Below are the code and all the weights of a small trained network. Each question names an input and a target symbol and asks about switching units off, where a switched-off unit gives its printed mean instead of its output.

import numpy as np


def w(rows, s, z=0):
    codes = np.array(rows[::2]) - 128.0
    scale = np.full(codes.shape[1], s)
    scale[-1] = z or s
    return codes * scale


def f(y):
    return np.maximum(y, 0)


def softmax(a):
    e = np.exp(a - a.max(-1, keepdims=True))
    return e / e.sum(-1, keepdims=True)


def log_softmax(a):
    a = a - a.max(-1, keepdims=True)
    return a - np.log(np.exp(a).sum(-1, keepdims=True))


def net(x, mask):
    ids = ['ΘΛΠΨαβγδεημξφ'.index(c) for c in x.split()]
    T = len(ids)
    res = E[ids] + P[:T]
    r = res
    for j in range(3):
        rows = slice(2 * j, 2 * j + 2)
        q, k, v = (r @ M[0][rows].T for M in (Q, K, V))
        z = softmax(np.where(np.tri(T) > 0, q @ k.T / 2**0.5, -1e9)) @ v
        o = O[0][rows]
        res = res + np.where(mask[j], z, o[:, -1]) @ o[:, :-1]
    y = f(res @ A[0][:, :-1].T + A[0][:, -1])
    res = res + np.where(mask[3:7], y, B[0][:, -1]) @ B[0][:, :-1]
    return log_softmax(res[-1] @ U[:, :-1].T + U[:, -1])


Q, K, V, O, A, B = {}, {}, {}, {}, {}, {}
E = w([
[97,120,153,135,237],'Θ',
[106,156,94,155,193],'Λ',
[216,132,84,90,9],'Π',
[142,131,123,120,119],'Ψ',
[88,120,130,180,120],'α',
[191,78,155,67,195],'β',
[213,154,63,65,122],'γ',
[154,164,68,144,31],'δ',
[192,154,85,61,216],'ε',
[151,100,159,128,60],'η',
[139,197,40,148,100],'μ',
[96,128,130,198,28],'ξ',
[71,87,188,172,194],'φ',
],0.011)
P = w([
[150,83,80,172,148],'0',
[178,220,207,184,160],'1',
[208,107,96,220,144],'2',
[79,147,114,95,119],'3',
[136,9,1,143,104],'4',
[116,220,192,107,130],'5',
[226,79,129,208,134],'6',
[54,122,89,64,99],'7',
[129,8,76,175,64],'8',
[125,145,193,91,80],'9',
[217,96,165,224,90],'10',
[133,135,192,88,61],'11',
],0.015)
Q[0] = w([
[3,167,97,13,126],'head 1',
[160,219,179,156,148],'head 1',
[159,222,81,116,10],'head 2',
[211,136,92,30,180],'head 2',
[147,8,94,163,103],'head 3',
[6,100,92,15,108],'head 3',
],0.012)
K[0] = w([
[220,119,149,231,142],'head 1',
[117,31,41,144,143],'head 1',
[171,190,70,129,19],'head 2',
[232,143,82,4,196],'head 2',
[91,207,186,69,106],'head 3',
[239,166,181,218,143],'head 3',
],0.012)
V[0] = w([
[242,95,210,145,11],'head 1',
[45,143,140,199,202],'head 1',
[157,175,104,38,123],'head 2',
[114,181,141,122,14],'head 2',
[138,254,19,205,46],'head 3',
[24,66,160,211,26],'head 3',
],0.01)
O[0] = w([
[175,98,249,185,125,250],'head 1',
[15,133,87,99,168,100],'head 1',
[85,128,155,176,136,2],'head 2',
[126,127,139,124,198,83],'head 2',
[93,199,117,189,75,207],'head 3',
[48,56,157,178,96,38],'head 3',
],0.013,0.0025)
A[0] = w([
[90,202,251,129,133,254],'neuron 1',
[147,2,72,167,143,42],'neuron 2',
[114,145,59,20,162,123],'neuron 3',
[158,175,231,57,155,224],'neuron 4',
],0.0086,0.0021)
B[0] = w([
[110,143,108,13,176,254],'neuron 1',
[84,46,123,171,230,204],'neuron 2',
[109,136,242,111,101,228],'neuron 3',
[5,123,88,150,101,249],'neuron 4',
],0.011,0.0094)
U = w([
[86,185,159,102,222,193],'Θ',
[67,119,120,81,28,185],'Λ',
[168,143,230,160,96,100],'Π',
[149,104,51,129,149,183],'Ψ',
[74,87,2,136,136,93],'α',
[209,94,115,67,237,118],'β',
[190,133,72,108,121,170],'γ',
[110,146,150,189,59,121],'δ',
[199,146,180,69,123,78],'ε',
[146,114,201,196,191,105],'η',
[103,136,34,143,67,116],'μ',
[51,121,169,219,101,42],'ξ',
[82,89,118,128,223,2],'φ',
],0.0085,0.0095)

Each question gives the input, a string of symbols that net reads in full, and the target symbol t.
The units are the heads (2 rows each of Q, K, V and O) and the neurons (one row each of A and B). Each row of codes is followed by its name. A weight is (code - 128) times the scale printed after its matrix; where a second scale follows, it is the last column's (O, A, B and U).
mask holds one flag per unit, heads first, then neurons. A switched-off unit (its flag False) gives its mean, the last column of its rows in O or B, instead of its output. The means were averaged over made-up inputs and are rounded, as every weight is.
A unit's drop is (log p(t) with every unit on - log p(t) with that unit switched off) / (log p(t) with every unit on - log p(t) with every unit switched off).
The circuit of an input: a set's keep is (log p(t) with only the set's units on - log p(t) with every unit switched off) / (log p(t) with every unit on - log p(t) with every unit switched off). Starting from all 7 units, units are removed one at a time, each time the one whose removal leaves the highest keep (on an exact tie, the one counted first), for as long as the keep stays at least 0.8.
circuit, biggest first: the units of the circuit, biggest drop first
most important unit: the unit with the biggest drop
top k neurons: the k neurons with the biggest drops, biggest first
heads that matter: for each layer, one digit per head in row order, 1 if its drop is at least 0.15 and else 0, layers parted by /
input γ η Π, target γ: most important unit	head 3
input β β η η μ Θ ε Ψ α, target Θ: top 3 neurons	neuron 3; neuron 2; neuron 4
input ξ β γ, target ξ: heads that matter	001
input Λ Ψ Θ, target Λ: heads that matter	110
input β Θ φ Π ε, target Θ: heads that matter	101
input ε β η, target ε: circuit, biggest first	head 3; neuron 3; head 1; neuron 2
input δ ε Θ, target δ: heads that matter	011
input Λ Λ φ, target Λ: circuit, biggest first	head 1; neuron 3; head 2
input Λ Π β φ μ φ β γ γ, target φ: circuit, biggest first	neuron 2; head 3; head 1; neuron 3
input δ α ξ, target δ: heads that matter	001
input γ Λ α, target γ: heads that matter	001
input η Ψ ξ ξ Λ β β φ η ξ γ, target φ: circuit, biggest first	head 3; neuron 2
input Π δ β Θ β, target δ: circuit, biggest first	head 3; head 1
input Θ Λ ξ δ ξ Ψ α β Π, target Ψ: circuit, biggest first	neuron 3; neuron 4; neuron 2
input γ ξ β η, target Θ: heads that matter	110
input φ μ δ μ δ δ γ, target μ: circuit, biggest first	head 3; head 1
input β Λ β Ψ ξ β, target Λ: circuit, biggest first	neuron 1; head 2; head 3
input α η η, target α: heads that matter	101
input Θ Ψ γ η ξ β Θ α Θ, target β: circuit, biggest first	head 3
input η φ φ β β Θ η μ Ψ Π φ, target μ: top neuron	neuron 3
input ξ γ Θ ε Θ φ Λ η Θ Π α, target η: circuit, biggest first	head 3; neuron 2; neuron 4
input η β μ β α β β η β δ, target Θ: heads that matter	010
input η φ φ β β ξ Λ μ β β, target Λ: circuit, biggest first	neuron 4; neuron 2
input Θ γ α Θ Λ η μ β μ Π β, target β: heads that matter	101
input β δ Ψ α ε φ η η δ Θ φ Θ, target Λ: circuit, biggest first	neuron 4; neuron 2
input ξ μ ε ε β Π ε γ ξ Λ β, target γ: circuit, biggest first	head 1; neuron 3; head 3
input φ δ α α β φ β, target α: circuit, biggest first	head 1
input ξ ξ β ξ α Θ η, target ξ: top 2 neurons	neuron 1; neuron 2
input Ψ η Λ μ η η ε η η, target η: circuit, biggest first	head 1; neuron 2
input α Θ Λ α η, target Θ: top 2 neurons	neuron 3; neuron 2
